Below is a small trained network, with its code and all its weights. Each question gives an input and a class and asks what happens when units are switched off, that is, made to give their printed mean instead of their output.

import numpy as np


def w(rows, s, z=0):
    codes = np.array(rows[::2]) - 128.0
    scale = np.full(codes.shape[1], s)
    scale[-1] = z or s
    return codes * scale


def norm(h):
    return h / np.sqrt((h * h).mean(-1, keepdims=True) + 1e-5)


def f(y):
    return np.maximum(y, 0)


def log_softmax(a):
    a = a - a.max(-1, keepdims=True)
    return a - np.log(np.exp(a).sum(-1, keepdims=True))


def net(x, mask):
    res = np.array(x, float).reshape(1, 2) / 4 @ E
    u = 0
    for l in range(2):
        y = f(norm(res) @ A[l][:, :-1].T + A[l][:, -1])
        res = res + np.where(mask[u : u + 12], y, B[l][:, -1]) @ B[l][:, :-1]
        u += 12
    return log_softmax(norm(res)[-1] @ U[:, :-1].T + U[:, -1])


A, B = {}, {}
E = w([
[237,97,194,15,132,255,98,125],'x0',
[160,121,178,167,130,84,101,131],'x1',
],0.0034)
A[0] = w([
[47,115,66,166,104,105,158,129,84],'0.n0',
[128,119,117,152,129,140,121,120,103],'0.n1',
[147,132,123,58,111,183,132,141,5],'0.n2',
[125,103,120,136,134,134,127,135,115],'0.n3',
[143,128,147,122,144,120,125,113,101],'0.n4',
[126,148,135,117,135,123,136,125,110],'0.n5',
[133,127,116,12,122,253,152,119,87],'0.n6',
[123,132,123,134,138,132,116,131,102],'0.n7',
[121,130,119,9,132,189,125,134,99],'0.n8',
[135,125,127,86,140,161,132,127,80],'0.n9',
[105,150,85,49,113,185,147,115,94],'0.n10',
[163,123,138,7,147,244,106,117,40],'0.n11',
],0.0061,0.0035)
B[0] = w([
[115,211,121,129,178,95,145,126,198],'0.n0',
[129,136,131,127,125,129,126,127,129],'0.n1',
[101,123,114,134,56,76,161,125,173],'0.n2',
[127,147,131,143,122,143,126,125,128],'0.n3',
[130,115,108,157,126,124,123,124,137],'0.n4',
[134,121,137,129,132,123,119,112,128],'0.n5',
[188,93,137,100,130,208,164,192,245],'0.n6',
[127,131,116,144,131,128,119,129,128],'0.n7',
[168,109,124,137,129,152,161,146,211],'0.n8',
[104,122,109,139,98,121,148,144,160],'0.n9',
[181,108,170,169,135,122,43,84,178],'0.n10',
[57,136,74,146,2,123,211,162,254],'0.n11',
],0.0062,0.0084)
A[1] = w([
[152,126,143,143,133,134,117,143,80],'1.n0',
[144,101,139,132,97,136,120,116,25],'1.n1',
[121,99,130,107,127,149,120,128,64],'1.n2',
[140,103,136,83,122,143,126,117,52],'1.n3',
[149,138,125,134,155,167,138,139,23],'1.n4',
[124,106,118,104,122,145,121,123,73],'1.n5',
[11,142,107,124,145,114,132,105,18],'1.n6',
[112,124,124,131,126,105,125,124,33],'1.n7',
[126,111,155,150,94,114,114,123,54],'1.n8',
[140,111,142,132,154,118,100,102,69],'1.n9',
[122,129,128,113,124,126,127,120,44],'1.n10',
[136,130,139,132,147,111,99,97,250],'1.n11',
],0.012,0.0013)
B[1] = w([
[109,101,121,101,128,122,110,116,141],'1.n0',
[155,236,62,200,168,54,182,124,180],'1.n1',
[116,144,102,189,67,129,187,153,151],'1.n2',
[81,150,121,197,112,111,205,181,157],'1.n3',
[161,90,151,54,185,182,46,82,146],'1.n4',
[101,142,125,188,74,113,160,148,153],'1.n5',
[3,252,249,150,197,121,145,210,254],'1.n6',
[153,144,150,81,165,178,112,129,157],'1.n7',
[145,69,100,53,193,104,60,52,155],'1.n8',
[49,106,172,126,81,168,103,138,137],'1.n9',
[103,113,132,119,120,127,91,129,128],'1.n10',
[84,102,124,133,48,183,184,173,166],'1.n11',
],0.0041,0.0064)
U = w([
[184,97,87,148,8,171,221,185,199],'0',
[205,130,134,81,199,227,63,108,37],'1',
[56,227,171,157,173,91,132,160,222],'2',
[218,117,63,121,134,29,110,58,2],'3',
[94,7,161,95,93,110,34,76,108],'4',
],0.012,0.0035)

Each question gives the input, the list of numbers given to net, and the class t.
The units are the neurons (one row each of A and B). Each row of codes is followed by its name. A weight is (code - 128) times the scale printed after its matrix; where a second scale follows, it is the last column's (A, B and U).
mask holds one flag per neuron, layer by layer. A switched-off neuron (its flag False) gives its mean, the last column of its row in B, instead of its output. The means were averaged over made-up inputs and are rounded, as every weight is.
A unit's drop is (log p(t) with every unit on - log p(t) with that unit switched off) / (log p(t) with every unit on - log p(t) with every unit switched off).
unit that matters most: the unit with the biggest drop
top k neurons: the k neurons with the biggest drops, biggest first
top k neurons in layer l: the k neurons of layer l with the biggest drops, biggest first
drop when u is switched off: that unit's drop, to one decimal
input [0,3], class 4: top 2 neurons	[0.n0 0.n11]
input [-1,0], class 2: unit that matters most	0.n6
input [2,5], class 3: top 4 neurons	[0.n6 1.n6 0.n11 1.n8]
input [0,5], class 4: top 4 neurons	[0.n11 0.n6 0.n0 1.n6]
input [-2,-7], class 2: top 2 neurons	[0.n0 0.n6]
input [2,7], class 4: top 2 neurons	[0.n6 0.n11]
input [1,7], class 4: top 3 neurons	[0.n6 0.n11 1.n6]
input [1,8], class 4: top 4 neurons	[0.n6 0.n11 1.n6 1.n8]
input [1,4], class 4: top 3 neurons in layer 1	[1.n6 1.n8 1.n9]
input [-1,-4], class 1: top 2 neurons in layer 1	[1.n6 1.n4]
input [-2,-5], class 2: drop when 0.n6 is switched off	1.3
input [-2,8], class 4: drop when 0.n0 is switched off	0.7
input [-4,-6], class 2: drop when 1.n1 is switched off	0.0
